Here is a tiny trained network, its code and every weight. The questions are about switching its units off for an input and a target symbol, where a switched-off unit gives its printed mean instead of its output.

import numpy as np


def w(rows, s, z=0):
    codes = np.array(rows[::2]) - 128.0
    scale = np.full(codes.shape[1], s)
    scale[-1] = z or s
    return codes * scale


def norm(h):
    return h / np.sqrt((h * h).mean(-1, keepdims=True) + 1e-5)


def softmax(a):
    e = np.exp(a - a.max(-1, keepdims=True))
    return e / e.sum(-1, keepdims=True)


def log_softmax(a):
    a = a - a.max(-1, keepdims=True)
    return a - np.log(np.exp(a).sum(-1, keepdims=True))


def net(x, mask):
    ids = ['ΔΛΞΠΣΦαβεζηθμτ'.index(c) for c in x.split()]
    T = len(ids)
    res = E[ids] + P[:T]
    u = 0
    for l in range(2):
        r = norm(res)
        for j in range(3):
            rows = slice(3 * j, 3 * j + 3)
            q, k, v = (r @ M[l][rows].T for M in (Q, K, V))
            z = softmax(np.where(np.tri(T) > 0, q @ k.T / 3**0.5, -1e9)) @ v
            o = O[l][rows]
            res = res + np.where(mask[u + j], z, o[:, -1]) @ o[:, :-1]
        u += 3
    return log_softmax(norm(res)[-1] @ U[:, :-1].T + U[:, -1])


Q, K, V, O = {}, {}, {}, {}
E = w([
[123,141,140,129,78,107,152,148,136],'Δ',
[122,175,58,151,149,106,122,100,128],'Λ',
[127,125,137,140,86,105,155,135,118],'Ξ',
[132,141,72,151,116,74,127,110,131],'Π',
[89,179,99,132,122,97,154,87,119],'Σ',
[157,107,198,117,66,96,163,147,138],'Φ',
[131,70,110,177,91,223,106,63,252],'α',
[143,157,91,166,144,108,159,142,159],'β',
[98,108,133,128,127,77,154,123,150],'ε',
[132,168,160,130,87,121,74,95,75],'ζ',
[97,139,172,165,142,109,102,139,119],'η',
[210,124,146,150,129,124,63,176,123],'θ',
[180,226,177,160,162,178,137,124,102],'μ',
[128,85,164,66,139,91,48,143,124],'τ',
],0.029)
P = w([
[111,86,121,115,160,174,92,154,84],'0',
[25,231,166,122,83,93,78,234,149],'1',
[91,211,180,155,62,33,122,207,175],'2',
[150,193,178,163,76,9,153,159,196],'3',
[176,196,171,158,120,14,146,109,232],'4',
[189,182,192,129,127,36,142,81,226],'5',
[206,190,200,89,137,77,137,54,231],'6',
],0.012)
Q[0] = w([
[139,117,123,105,147,118,167,139,126],'0.h1',
[122,132,125,121,208,76,138,180,78],'0.h1',
[153,119,124,158,137,75,131,63,128],'0.h1',
[185,157,173,88,145,142,94,137,84],'0.h2',
[88,102,98,132,149,117,168,210,92],'0.h2',
[72,175,169,134,122,150,4,171,50],'0.h2',
[106,125,129,146,112,138,113,131,131],'0.h3',
[143,130,139,130,113,129,119,98,166],'0.h3',
[117,149,117,118,119,125,123,139,139],'0.h3',
],0.015)
K[0] = w([
[128,145,69,134,88,151,113,139,126],'0.h1',
[92,73,69,134,97,190,158,163,83],'0.h1',
[132,135,147,148,125,137,102,115,178],'0.h1',
[98,86,43,130,91,161,160,84,147],'0.h2',
[70,129,96,111,91,119,163,185,13],'0.h2',
[101,29,71,147,108,248,165,147,101],'0.h2',
[129,142,149,121,139,135,108,122,130],'0.h3',
[128,118,133,131,125,145,103,117,158],'0.h3',
[127,112,137,134,162,144,124,144,106],'0.h3',
],0.012)
V[0] = w([
[181,116,134,93,189,70,112,105,132],'0.h1',
[117,173,78,31,109,149,87,162,96],'0.h1',
[121,160,142,167,171,142,94,198,97],'0.h1',
[146,168,178,161,105,143,80,69,75],'0.h2',
[139,101,109,135,79,131,45,126,152],'0.h2',
[111,88,159,123,174,61,86,149,138],'0.h2',
[92,69,108,208,130,164,91,76,129],'0.h3',
[22,93,132,105,106,196,94,84,217],'0.h3',
[162,65,117,172,113,254,99,111,184],'0.h3',
],0.013)
O[0] = w([
[128,151,95,88,93,101,109,118,224,55],'0.h1',
[185,136,79,159,163,132,85,22,85,7],'0.h1',
[97,141,108,216,203,94,91,171,193,237],'0.h1',
[157,148,233,172,50,169,102,41,108,212],'0.h2',
[174,9,98,216,80,122,145,107,105,234],'0.h2',
[85,74,102,117,104,89,46,150,168,217],'0.h2',
[98,121,112,129,31,143,234,82,128,210],'0.h3',
[91,37,137,125,166,115,217,31,154,254],'0.h3',
[162,46,60,138,80,230,207,105,215,104],'0.h3',
],0.011,0.0057)
Q[1] = w([
[107,147,66,67,121,117,173,200,141],'1.h1',
[153,160,118,63,102,172,202,100,86],'1.h1',
[158,75,77,23,168,248,174,102,93],'1.h1',
[147,129,209,182,95,16,156,152,170],'1.h2',
[130,123,136,50,169,164,146,114,110],'1.h2',
[69,24,89,159,159,227,175,106,196],'1.h2',
[115,165,154,160,78,28,93,196,89],'1.h3',
[101,88,109,153,135,209,84,88,107],'1.h3',
[117,127,25,52,180,148,133,158,104],'1.h3',
],0.014)
K[1] = w([
[116,167,133,76,197,67,165,167,154],'1.h1',
[212,176,158,75,95,47,96,156,100],'1.h1',
[108,225,149,140,164,74,7,157,150],'1.h1',
[180,74,156,126,186,106,190,117,161],'1.h2',
[91,191,98,118,69,116,114,112,164],'1.h2',
[140,165,167,104,186,122,27,128,179],'1.h2',
[77,58,105,210,145,184,202,90,149],'1.h3',
[103,152,154,163,144,136,54,96,111],'1.h3',
[11,140,139,132,115,108,80,119,172],'1.h3',
],0.016)
V[1] = w([
[144,123,246,74,95,132,172,164,71],'1.h1',
[167,93,198,142,53,187,24,71,179],'1.h1',
[81,91,137,64,188,216,114,162,169],'1.h1',
[212,125,79,4,80,97,108,49,137],'1.h2',
[20,214,147,102,86,82,185,118,139],'1.h2',
[188,203,90,212,90,202,169,184,160],'1.h2',
[186,159,123,98,191,104,157,206,238],'1.h3',
[220,200,122,118,164,162,120,89,47],'1.h3',
[168,72,67,92,21,130,85,207,84],'1.h3',
],0.018)
O[1] = w([
[91,149,91,181,145,201,133,95,79,92],'1.h1',
[139,146,230,194,138,61,143,114,101,173],'1.h1',
[65,146,176,77,191,134,67,129,144,81],'1.h1',
[169,82,97,164,116,124,185,158,31,6],'1.h2',
[41,196,163,89,84,116,143,188,92,140],'1.h2',
[162,184,151,117,90,250,116,119,184,125],'1.h2',
[192,139,93,138,200,164,152,199,127,66],'1.h3',
[164,156,148,116,146,141,71,120,56,74],'1.h3',
[104,114,102,188,71,129,60,201,142,124],'1.h3',
],0.023,0.021)
U = w([
[148,71,62,82,197,95,47,42,127,117],'Δ',
[194,121,120,24,83,94,108,110,117,79],'Λ',
[59,159,116,132,68,192,68,109,100,63],'Ξ',
[143,127,76,134,32,67,107,191,134,51],'Π',
[96,127,103,63,172,108,159,88,30,189],'Σ',
[83,127,109,232,206,139,136,181,115,128],'Φ',
[114,69,80,157,137,170,207,88,114,188],'α',
[130,143,90,75,175,180,148,200,152,181],'β',
[36,54,62,77,179,101,129,176,99,127],'ε',
[166,162,155,197,68,72,138,23,86,2],'ζ',
[51,109,214,107,130,93,129,114,197,43],'η',
[213,86,145,177,149,123,84,146,198,55],'θ',
[160,185,196,125,214,195,152,92,108,130],'μ',
[160,2,109,125,223,30,121,120,108,126],'τ',
],0.011,0.0073)

Each question gives the input, a string of symbols that net reads in full, and the target symbol t.
The units are the heads (3 rows each of Q, K, V and O). Each row of codes is followed by its name. A weight is (code - 128) times the scale printed after its matrix; where a second scale follows, it is the last column's (O and U).
mask holds one flag per head, layer by layer. A switched-off head (its flag False) gives its mean, the last column of its rows in O, instead of its output. The means were averaged over made-up inputs and are rounded, as every weight is.
A unit's drop is (log p(t) with every unit on - log p(t) with that unit switched off) / (log p(t) with every unit on - log p(t) with every unit switched off).
The circuit of an input: a set's keep is (log p(t) with only the set's units on - log p(t) with every unit switched off) / (log p(t) with every unit on - log p(t) with every unit switched off). Starting from all 6 units, units are removed one at a time, each time the one whose removal leaves the highest keep (on an exact tie, the one counted first), for as long as the keep stays at least 0.8.
circuit, biggest first: the units of the circuit, biggest drop first
unit that matters most: the unit with the biggest drop
heads that matter: for each layer, one digit per head in row order, 1 if its drop is at least 0.15 and else 0, layers parted by /
input θ Σ Π, target θ: circuit, biggest first -> [1.h2, 0.h3]
input η α μ ε Δ, target μ: circuit, biggest first -> [0.h2, 1.h3]
input η ζ Π α Ξ Π, target α: heads that matter -> 101 / 100
input Π η Ξ ζ, target Π: unit that matters most -> 0.h3
input α α η, target α: heads that matter -> 001 / 010
input Ξ α α τ Π, target Ξ: heads that matter -> 111 / 101
input η η μ μ Π α Φ, target α: circuit, biggest first -> [0.h1, 1.h3, 0.h2, 1.h1]
input α μ η, target μ: heads that matter -> 011 / 011
input α Φ α α α η ζ, target α: heads that matter -> 001 / 010
input Ξ β ζ Φ α, target ζ: heads that matter -> 110 / 101
input β η μ α, target μ: heads that matter -> 110 / 001
input η η Ξ α ε, target ε: circuit, biggest first -> [0.h2, 0.h1, 1.h1]
input Π ζ Δ α, target ζ: heads that matter -> 100 / 001
input τ η ζ τ, target τ: unit that matters most -> 1.h2
input α Ξ η α Π, target α: circuit, biggest first -> [0.h3, 0.h1, 1.h1]
input μ α η α, target μ: heads that matter -> 010 / 001
input Φ α η α η θ, target Φ: circuit, biggest first -> [0.h3, 1.h1, 1.h3, 0.h2]
input Λ Φ η η, target Λ: circuit, biggest first -> [1.h1, 0.h1, 1.h3, 0.h2]
input Ξ η η α Π Π Λ, target α: circuit, biggest first -> [0.h1, 1.h1]
input Π Φ η η, target Π: circuit, biggest first -> [0.h3, 1.h1]
input Λ Ξ θ α, target θ: unit that matters most -> 1.h3
input Σ η Δ Ξ α, target α: circuit, biggest first -> [0.h3, 1.h1]
input τ Ξ Ξ, target τ: heads that matter -> 001 / 010
input ζ α Ξ ε η Δ τ, target τ: heads that matter -> 010 / 010
input Ξ ζ η Ξ ζ, target Ξ: circuit, biggest first -> [1.h1, 0.h2]
input β β η ε η, target β: circuit, biggest first -> [0.h2, 1.h3]
input θ η β, target θ: circuit, biggest first -> [1.h2, 0.h3]
input τ Φ α Δ Ξ μ η, target μ: circuit, biggest first -> [1.h3]
